Below are the code and all the weights of a small trained network. Each question names an input and a class and asks about switching units off, where a switched-off unit gives its printed mean instead of its output.

import numpy as np


def w(rows, s, z=0):
    codes = np.array(rows[::2]) - 128.0
    scale = np.full(codes.shape[1], s)
    scale[-1] = z or s
    return codes * scale


def f(y):
    return np.maximum(y, 0)


def log_softmax(a):
    a = a - a.max(-1, keepdims=True)
    return a - np.log(np.exp(a).sum(-1, keepdims=True))


def net(x, mask):
    res = np.array(x, float).reshape(1, 6) / 4 @ E
    y = f(res @ A[0][:, :-1].T + A[0][:, -1])
    res = res + np.where(mask, y, B[0][:, -1]) @ B[0][:, :-1]
    return log_softmax(res[-1] @ U[:, :-1].T + U[:, -1])


A, B = {}, {}
E = w([
[128,129,128,127,128,131],'x0',
[158,132,143,222,13,165],'x1',
[247,89,110,58,97,140],'x2',
[126,128,126,126,125,127],'x3',
[127,123,131,127,128,128],'x4',
[96,36,18,160,148,170],'x5',
],0.011)
A[0] = w([
[99,200,212,204,79,119,144],'neuron 0',
[126,117,119,139,119,124,123],'neuron 1',
[61,174,162,46,228,71,45],'neuron 2',
[7,138,93,186,214,106,28],'neuron 3',
[188,24,28,48,173,165,72],'neuron 4',
[113,219,227,194,61,114,119],'neuron 5',
[65,171,154,47,228,65,75],'neuron 6',
[41,102,80,187,152,144,124],'neuron 7',
[192,94,102,206,40,184,1],'neuron 8',
[190,194,208,53,133,63,44],'neuron 9',
[200,123,133,96,101,136,105],'neuron 10',
[93,149,139,75,207,72,187],'neuron 11',
[146,182,185,74,134,72,161],'neuron 12',
[2,149,127,182,180,119,124],'neuron 13',
[98,186,198,210,72,133,117],'neuron 14',
[240,113,159,69,52,154,1],'neuron 15',
[94,198,198,216,72,132,132],'neuron 16',
[181,189,199,66,135,73,84],'neuron 17',
[157,34,38,28,203,124,111],'neuron 18',
[181,187,193,58,133,76,44],'neuron 19',
[83,146,136,69,216,76,164],'neuron 20',
[60,39,22,218,123,204,1],'neuron 21',
],0.0055,0.0067)
B[0] = w([
[93,190,123,118,170,71,225],'neuron 0',
[132,131,132,130,122,133,139],'neuron 1',
[186,172,192,198,82,93,196],'neuron 2',
[138,38,61,58,73,231,203],'neuron 3',
[50,161,88,69,195,84,238],'neuron 4',
[92,180,120,115,172,75,225],'neuron 5',
[183,157,174,182,85,114,208],'neuron 6',
[179,116,141,140,74,150,222],'neuron 7',
[138,17,48,49,63,255,183],'neuron 8',
[126,65,77,79,92,203,193],'neuron 9',
[154,121,141,148,93,143,180],'neuron 10',
[169,100,124,130,78,166,235],'neuron 11',
[165,121,142,149,86,145,213],'neuron 12',
[180,98,127,132,71,177,235],'neuron 13',
[95,179,118,112,174,73,209],'neuron 14',
[215,206,227,232,51,70,186],'neuron 15',
[97,171,125,118,170,79,223],'neuron 16',
[139,82,101,108,94,183,196],'neuron 17',
[61,147,71,56,186,93,254],'neuron 18',
[117,66,77,83,97,199,180],'neuron 19',
[176,109,136,143,74,159,230],'neuron 20',
[239,195,228,233,41,82,227],'neuron 21',
],0.0089,0.0066)
U = w([
[157,155,194,189,111,106,220],'0',
[129,60,85,91,119,183,125],'1',
[55,154,110,103,254,70,5],'2',
],0.018,0.0024)

Each question gives the input, the list of numbers given to net, and the class t.
The units are the neurons (one row each of A and B). Each row of codes is followed by its name. A weight is (code - 128) times the scale printed after its matrix; where a second scale follows, it is the last column's (A, B and U).
mask holds one flag per neuron, in row order. A switched-off neuron (its flag False) gives its mean, the last column of its row in B, instead of its output. The means were averaged over made-up inputs and are rounded, as every weight is.
A unit's drop is (log p(t) with every unit on - log p(t) with that unit switched off) / (log p(t) with every unit on - log p(t) with every unit switched off).
most important unit: the unit with the biggest drop
top k neurons: the k neurons with the biggest drops, biggest first
drop of u: that unit's drop, to one decimal
input [-8,-5,-8,-3,1,-2], class 0: most important unit -> neuron 2
input [-1,-8,1,4,6,0], class 1: top 4 neurons -> (neuron 21; neuron 11; neuron 20; neuron 18)
input [1,-7,1,7,4,7], class 2: top 3 neurons -> (neuron 4; neuron 18; neuron 8)
input [4,-2,-4,0,0,1], class 1: top 3 neurons -> (neuron 21; neuron 3; neuron 15)
input [4,-1,1,7,-5,-7], class 1: top 3 neurons -> (neuron 9; neuron 19; neuron 21)
input [-7,-8,-1,8,0,0], class 0: top 2 neurons -> (neuron 2; neuron 6)
input [1,-5,3,6,0,-7], class 1: top 2 neurons -> (neuron 9; neuron 19)
input [0,0,1,8,7,-3], class 1: top 4 neurons -> (neuron 21; neuron 15; neuron 2; neuron 6)
input [2,7,0,-3,0,5], class 0: top 2 neurons -> (neuron 21; neuron 3)
input [-4,-3,6,5,-1,-7], class 1: top 2 neurons -> (neuron 9; neuron 19)
input [7,-6,-4,6,4,-2], class 0: drop of neuron 6 -> 0.2
input [5,-8,-7,2,4,7], class 1: drop of neuron 3 -> 1.2
input [-1,4,-7,5,6,-6], class 2: drop of neuron 11 -> 0.0
input [-6,-1,2,-5,-1,-6], class 1: drop of neuron 21 -> 0.3
input [-3,-3,4,-7,-2,-5], class 1: top neuron -> (neuron 9)
